Each row is followed by its group and then its class within the group.
[-11  -3  -1 -15   1   6  25  -6  -2 -12   7  25   0  -5  14   2  25  -4
  -5   1  -2 -28   2  -3   8  -3   2] : P:K
[ -9   5  -1 -17   4   0  21   3   0  -8  -4   0   0  -7   6  -3  18 -13
 -11  -2   5 -20   6  -4   7   0  15] : P:Z
[-14   1  -3 -10   2  10  29   3  -6  -2 -11   0  -2  -1  19   3  24  -8
 -10  -6 -10 -21  -3 -10  -9   4   5] : A:Q
[ -7  -3   2   1   5   1  28  11   1  -6 -10  -1 -15  -7   5  -1  12  -8
 -18  -3  -8 -22  12   1 -11  12  27] : A:F
[-10   3  -4 -13   2  -2  20   4   1 -12   2  -2  -7  -6   8  -1  31 -12
 -15   2   3 -17  10   3   8  -4  -4] : P:Z
[-12  -2   0 -14   1   2  27   5  -5 -13  -4  -4  -1  -8  -5   0  33 -13
 -26   0  -9 -22  -2  -4  -2  20   8] : A:F
[ -8  -3   1 -17   1   7  23   3  -7  -6  -3  11   8  -6   4   4  23 -13
 -22  -4  -3 -15  -2   2  -7   4   5] : A:R
[-11   3  -3 -10  -1  13  27   5  -1  -7 -10  -1  -8 -11  11   8  19  -7
 -21  -3  -6 -27   5 -14  -4   6  -4] : P:C
[-21   0  -4 -23  -3  18   9   2  -5  -5  -5  -1  -3 -12  23   3  34 -12
 -22  -2  -6 -32   0 -11   5   2   2] : P:K
[-10  -4  -5 -14   3   3  18   1  -2  -7  -6  -1  -3  -7   3   3  26 -12
 -16  -2  -3 -19   1   0  -5   2   8] : A:F
[-15   4  -3 -18   8   4  27   2   0 -10   2  -1   1  -7  22  -2  25  -9
 -15  -7  -3 -16   1 -12   2  -3   8] : P:K
[-15   1  -2 -21   2   4  20   1  -6  -3   3   0  -5 -12  15   0  31 -13
 -20 -10  -4 -25   1 -13   1  -4   2] : P:K
[-19   0   2 -12   2   7  20   7  -3  -9   3  -1  -4 -10   4 -16  26  -9
 -13   0  -3 -19  -8  -5  -9   6  24] : A:R
[-11   7  -3 -18   4   4  28   4  -3 -12  -1  -4  -6  -6  19   2  28  -9
 -18  -5  -7 -26  -5  -6  -1  -5   4] : P:K
[ -9  -7  -5 -11   4  -2  27   1   6  -7  -9  -2  -6  -8  20   1  23 -16
 -18  -2  -6 -26   2  -3   2   4  16] : A:Q
[ -6   1  -1 -15  -1   0  21   0  -1  -6  -5  -1 -16  -8   5   3  15  -7
 -32   4  -1 -21   4  -9   2   5   5] : A:Q
[-17  -3  -1  -6   5   1  39   4 -10  -5  -5  -1  -7  -3  17   5  20  -9
 -13  -8 -13 -19  -2   6  -6   4  27] : A:Q
[-14   3  -2 -16   6   7  19   6   0  -8  -2  -2   4 -14   9 -17  25 -11
 -17  -5  -8 -18   4  -3  -6  -5  -1] : P:C
[ -1   1   2  -6   4   9  27  -5  -2  -7 -11  -4  -7 -10  -2   7  23  -7
 -15  -1  -6 -17   3 -10  -5  12  10] : A:R
[-15  -7  -3 -16   2   5  22   2  -2 -14  -3  -2  -5  -7  19  -5  19 -11
 -13  -4  -3 -20   3 -11   2   2 -38] : P:K
[-11   3  -6 -19   9   2  28  -1  -6 -10  -4  -5  -2  -4  16   5  25  -9
 -22  -5  -4 -21  -1  -9   5  -3  -5] : P:Z
[-16   5  -4 -22   6   5  31   6  -5 -12  -4   0  -2 -18  15  -2  25 -12
 -24  -4  -4 -29   2 -10   5  -3  -9] : P:Z
[-13   0  -5  -9   4   0  31   4  -3 -10 -11   0  -9  -8   9   1  26 -12
 -26  -6  -2 -25  -1  -3  -4   0  11] : A:F
[ -9  -4   0 -11   3   6  30  -1  -5 -11  -4  -4  -6  -9   5   1  27  -8
 -16   1   0 -20   4   0  -3  16  16] : A:F
[-15  -2  -8 -17   0   9  13   0  -4  -4   2  -1   7  -3  13  -2  30  -9
 -15   8  -2 -20  -3  -8   6   1   4] : P:K
[-11   4   0 -13  -2   5  24   1  -2  -6  -4   0  -7  -8   9  -6  20 -13
 -18  -4  -3 -22   2   1  -2   6   8] : A:Q
[-11  -1  -2  -7   2   6  33   4  -4  -6  -1  -3  -9  -3  12   2  23  -6
  -8  -2  -4 -22   0   2  -5  12  16] : A:Q
[ -9  -1  -4 -12  -1   7  23   0  -7   2  -5   1  -7  -5   4  -1  13  -7
 -17   4  -7 -25   9 -15  -5  16  10] : A:F
[-15   1  -3 -16   6   5  26   0  -1 -11  -4  -3  -2  -5   4  -3   6  -9
 -18  -4  -9 -31  -1  -3   2   3   7] : A:Q
[-13   1   4 -16   5   7  19   6  -1 -10  -7   0   0 -13  20  -5  25 -15
 -25  -3  -6 -24  -6  -9   2  -6  -2] : P:Z
[-12   0  -3 -18   1   6  21   6  -3 -42  -3   3  -1 -10  10   2  22 -11
   7  -2  -4 -23   1  -9  -1   7   2] : P:K
[-13  -5 -14 -12   4   4  28   2  -7  -5  -3   3  -6 -13  -6  -3  17 -10
 -18   4  21 -17   5   1   4  20  21] : A:F
[-12   1  -1 -10   4  -6  32   7  -1 -11  -5  -1 -13 -10   1   2  28 -18
 -27   2 -10 -27  -7  -3  -9   9   7] : A:F
[-13  -1   1 -13   0  11  24   6  -3  -7   1  -2 -11  -2   4   5  30  -8
 -21   0  -3 -23  -2   2   3   8   3] : A:Q
[ -8  -2   4 -17  10  -5  35   0  -5  -5  -5   2  -5  -5  21   3  27 -12
 -15 -10 -24 -20  -1   5  -3 -13  15] : A:Q
[ -9  -6  10  -8   2  -5  21   4  -4  -3  -4   0  -5  -5  -2  -5  19 -10
 -13   1  -6 -12   2   3  -8  10  17] : A:R
[-18   4  -3 -17   9   3  24  -3  -3 -11  -6  -7   4  -4  12   4  28 -11
 -19  -1  -2 -26   3  -1   7 -10  -8] : P:Z
[-11   1  -3 -19   2   4  30  10  -2  -1  -7   0  -3  -8  16   2  22  -7
 -13  -3  -3 -21  -1  -3  -4   3   4] : P:K
[-18   3  -6 -19   3   4  26   1  -9  -8  -6   5   3  -3  24   3  27  -8
 -12  -7  -4 -15   3  -7  -1   0  -6] : P:Z
[-20   6  -1 -17  10   4  26  -9  -4  -3   1  -2   3  -1  23   2  18  -7
  -5  -5  -6  -7   3 -10  -2  -6  -6] : P:Z
[ -6  -2  -3 -13  -2   1  27   3  -2  -6 -12  -4  -7  -5  13   1  10  -4
  -6  -3  -7 -20  -2 -19  -5   8   9] : A:Q
[-12  -4  -3 -11   3  -7  29   3  -4 -10  -5  -4  -6  -6  13   4  29 -20
 -22   2 -15 -26   0   2   3   2  16] : A:Q
[ -2  -1   3  -2  -6   2  17   3  -2  -6  -2  -4 -10  -7  -9  -1  20 -13
 -25  11   0 -25   7  -5   1  10   8] : A:F
[-15  10  -2 -16   2  -1  27  -1  -2 -14  -9  -3  -1 -10  13  -4  21 -15
 -19  -7  -1 -16   8 -11   5 -18  -6] : P:Z
[-16   5  -1 -13   7  -5  22   2  -1 -13  -1   0   0  -4  18   2  22 -11
 -15  -5  -9 -29   0   3   1  -7  15] : P:K
[-16   0  -3 -19   5   4  24  -3  -4  -9  -2  -2   1  -1  16   3  35 -13
 -10  -5 -13 -22  -5  -7  -1  -7   3] : P:K
[ -5  -4  -2  -5  -8   4  16  -1  -1 -13  -9   1  -8 -10  -8  -1  13 -12
  -5   1   0 -21   7 -23  -6  20   6] : A:R
[-16   2 -10 -30   3   3  28  -3  -3  -5  -8   0  -6  -3  26  -1  20  -6
  -5  -5   1 -23   4 -12   6 -25   4] : P:Z
[ -6   1  -1 -10   4   1  27   1   1  -9  -7   2  -9 -10   0  -3  18 -15
 -18   3 -16 -25   8  -1 -16  10   7] : A:R
[ -7  -1   1 -21   4   8  22   1  -3  -4  -7   2  -2  -5  18   1  24  -8
 -14  -1   0 -20  -5   0  -6   2   0] : A:Q
[-13   1  -2 -18   8  -3  24  -5  -4  -8  -8   2   1  -6  17 -15  24  -8
 -16  -4  13 -20  11  -8  -6  -8  -1] : P:Z
[-12   2   4  -7   3  -1  17   4   3 -12  11   0 -11  -6  -3  -5  28  -7
 -25   8  -5 -20   0  10   9  -3  10] : A:R
[-17   4  -2 -12   0   4  19   1  -2 -10  -5   0  -4  -8   4   0  24  -6
 -25   0  -2 -19   2  -6   7  -3 -11] : P:C

Each row is followed by its group and then its class within the group.
[ 18  -5   0  -1  -9   3  -8  -1  -5   2  -4 -35  -1   4   4   4 -24  -1
  16 -22   5   8   5  -2  -4   9 -17] : G:Gofu
[ 13  -6 -11   0   2 -14 -13   2  -2   1  -7 -14  -7  -4   3   2  -9  -4
  16 -10  -1   7   3   1   5   1 -22] : G:Gofu
[ 12   1   0  -1   0   2  13  -9 -10   3   5 -33  -3   6  -1   9 -28   5
  10 -17  -1   3  -1  -3   4  10  -6] : D:Ralag
[  4   4  -8   2  -3   2 -14 -29  -3  -7   8   3  -6   8  -4   7 -19  14
   7  -7   2  11  -4   5  -9   5  -6] : Y:Tetef
[  8   1  -7   4  -5   3 -10 -13   7  -7   0  -8  -6   9   3   6 -13  -2
  19 -21   0   5  -8   7  -3   7 -19] : G:Gofu
[  0  21 -11   5   5  -4 -12 -21  -1  -5   2 -13  -6  15  -2   8 -25  16
  11 -15   1  12 -15  -3   4  11  -4] : Y:Tetef
[  5  -5  -7  -3   0   1  -6  -9  -4   1  -2 -16  -7   7   4   9 -12   7
  12 -10  -5  15  -1   1   4   3 -13] : Y:Tetef
[ 20   0  -3  -5  -1  -5  13 -28  -6   3  -5 -58   0   7  -6   2 -33  16
  14  -5   9   6 -13  -6   3   8 -28] : D:niruz
[ 13  -5  -1  -2   1   3  -7   1  -6   4   5 -31   3   1   2   1 -18 -10
  21  -7   6  11   0   4   9   8 -19] : G:Molin
[ 10  15   4  27   8  -3  -2 -34   4  -6   0  -6 -14  10   1 -15 -46  17
   3 -10   5  11 -11  -3  -1   1 -13] : Y:Tovo
[ 13  -2  -1  -1  -2  -1   1 -20  -7   5  11 -44  -3  15  -4   9 -29  -2
   6  -4   1  11  -6  -3  12  10 -16] : D:Ralag
[ 18 -12   4   2   0  -5   1 -14  -5   5   2 -27  -5   9   1   5 -27   7
  11 -10   2  12  -7  -3 -13  12 -23] : D:niruz
[ 13  20  -5   6   1   0   4 -27   2   2  -2 -23  -1  -5   6  11 -41  13
   6  -8   4   6 -11  -4   6  13  -9] : Y:Tovo
[ 15   8   1  -9   0   1  12 -21   3  -1  -6 -42   3   7  -5   8 -51  20
  21 -11   1   1  -5  -2   1   7 -21] : Y:Tovo
[  9  -4  -3  -1  -8   2   5 -13  -4  11   5 -44   0   9   0   4 -19  17
   8  -9   5   7  -8  10  -3   6 -23] : D:Ralag
[ 19 -19  -7  -2  -3  -7  21 -16  -3   0   6 -22  -4   5  -3   8 -16  11
  16   0  -2   9  -7   3   0   6 -26] : D:niruz
[ 13   1  -2   2  -4  -3  11 -10 -12   7  -2 -38  -1  16  -1   4 -28  10
   5 -11   2   8  -1   0   0   1 -19] : D:Ralag
[ -1  -2  -3   6   2   0 -13  -2  -1   7  -8  -1  -4   7   5  -3 -13  -1
   6 -21   0  -2  -4   1  -6  11 -17] : G:Gofu
[  8 -15  -4  -1  -6  -7  12 -16  -4   4   2 -17 -11   9   1  12 -15  12
   6 -15   2  10 -20   5  -1  16 -13] : D:niruz
